Below are the code and all the weights of a small trained network. Each question names an input and a class and asks about switching units off, where a switched-off unit gives its printed mean instead of its output.

import numpy as np


def w(rows, s, z=0):
    codes = np.array(rows[::2]) - 128.0
    scale = np.full(codes.shape[1], s)
    scale[-1] = z or s
    return codes * scale


def f(y):
    return y / 2 * (1 + np.tanh(0.7978845608 * (y + 0.044715 * y**3)))


def log_softmax(a):
    a = a - a.max(-1, keepdims=True)
    return a - np.log(np.exp(a).sum(-1, keepdims=True))


def net(x, mask):
    res = np.array(x, float).reshape(1, 4) / 4 @ E
    y = f(res @ A[0][:, :-1].T + A[0][:, -1])
    res = res + np.where(mask, y, B[0][:, -1]) @ B[0][:, :-1]
    return log_softmax(res[-1] @ U[:, :-1].T + U[:, -1])


A, B = {}, {}
E = w([
[202,86,113,63],'x0',
[106,21,72,254],'x1',
[220,147,212,178],'x2',
[192,219,48,226],'x3',
],0.0099)
A[0] = w([
[56,68,63,7,223],'n1',
[123,151,29,241,177],'n2',
[97,58,63,248,55],'n3',
[251,95,177,152,84],'n4',
[197,121,163,152,183],'n5',
[95,85,150,248,52],'n6',
[136,217,182,109,116],'n7',
[116,235,121,120,160],'n8',
[122,151,197,152,45],'n9',
[121,242,119,119,172],'n10',
[92,121,225,198,104],'n11',
[151,188,93,220,162],'n12',
[90,154,157,121,161],'n13',
[124,65,82,191,114],'n14',
[74,112,253,172,165],'n15',
[237,127,186,118,181],'n16',
[98,125,77,224,254],'n17',
[150,184,97,210,176],'n18',
[130,190,138,125,139],'n19',
[84,105,22,67,99],'n20',
[105,190,82,102,87],'n21',
[109,87,126,218,39],'n22',
[111,118,95,217,146],'n23',
[165,165,46,116,88],'n24',
[160,48,132,154,26],'n25',
[149,102,180,168,158],'n26',
[88,76,248,177,101],'n27',
[180,200,99,215,162],'n28',
[134,192,182,129,125],'n29',
],0.014,0.0054)
B[0] = w([
[95,120,247,118,232],'n1',
[170,184,173,164,250],'n2',
[20,145,136,201,248],'n3',
[70,112,26,156,187],'n4',
[49,144,79,116,173],'n5',
[52,203,186,123,211],'n6',
[66,88,62,83,180],'n7',
[174,102,60,55,180],'n8',
[162,75,141,80,144],'n9',
[167,124,61,44,186],'n10',
[62,100,161,73,174],'n11',
[185,183,205,136,215],'n12',
[94,136,129,72,147],'n13',
[43,97,70,140,205],'n14',
[152,149,156,23,185],'n15',
[45,157,91,150,193],'n16',
[137,198,165,175,236],'n17',
[171,178,196,117,208],'n18',
[137,127,104,97,156],'n19',
[93,109,187,112,194],'n20',
[160,155,96,72,155],'n21',
[40,154,135,125,192],'n22',
[120,182,158,201,207],'n23',
[188,162,125,77,168],'n24',
[180,76,92,144,160],'n25',
[126,106,121,82,163],'n26',
[210,111,115,66,182],'n27',
[154,213,178,116,220],'n28',
[102,120,105,89,165],'n29',
],0.011,0.019)
U = w([
[75,122,169,210,169],'0',
[99,95,26,83,236],'1',
[144,6,133,128,57],'2',
[189,155,112,144,40],'3',
[122,126,182,75,205],'4',
[164,64,96,166,54],'5',
[133,71,106,94,3],'6',
],0.015,0.007)

Each question gives the input, the list of numbers given to net, and the class t.
The units are the neurons (one row each of A and B). Each row of codes is followed by its name. A weight is (code - 128) times the scale printed after its matrix; where a second scale follows, it is the last column's (A, B and U).
mask holds one flag per neuron, in row order. A switched-off neuron (its flag False) gives its mean, the last column of its row in B, instead of its output. The means were averaged over made-up inputs and are rounded, as every weight is.
A unit's drop is (log p(t) with every unit on - log p(t) with that unit switched off) / (log p(t) with every unit on - log p(t) with every unit switched off).
most important unit: the unit with the biggest drop
k most important neurons: the k neurons with the biggest drops, biggest first
drop of u: that unit's drop, to one decimal
input [5,0,0,-1], class 0: 4 most important neurons	(n10, n8, n15, n27)
input [-4,0,5,4], class 4: most important unit	n11
input [-2,6,6,-6], class 4: 3 most important neurons	(n15, n6, n27)
input [-1,-5,7,8], class 1: 2 most important neurons	(n7, n4)
input [-8,-8,-7,8], class 3: 3 most important neurons	(n12, n18, n28)
input [1,3,-8,-5], class 0: 2 most important neurons	(n15, n10)
input [4,2,-1,6], class 3: drop of n24	0.4
input [5,1,7,5], class 3: drop of n3	0.9
input [-7,-1,2,6], class 3: drop of n1	0.2
input [4,2,0,-3], class 2: drop of n17	0.1
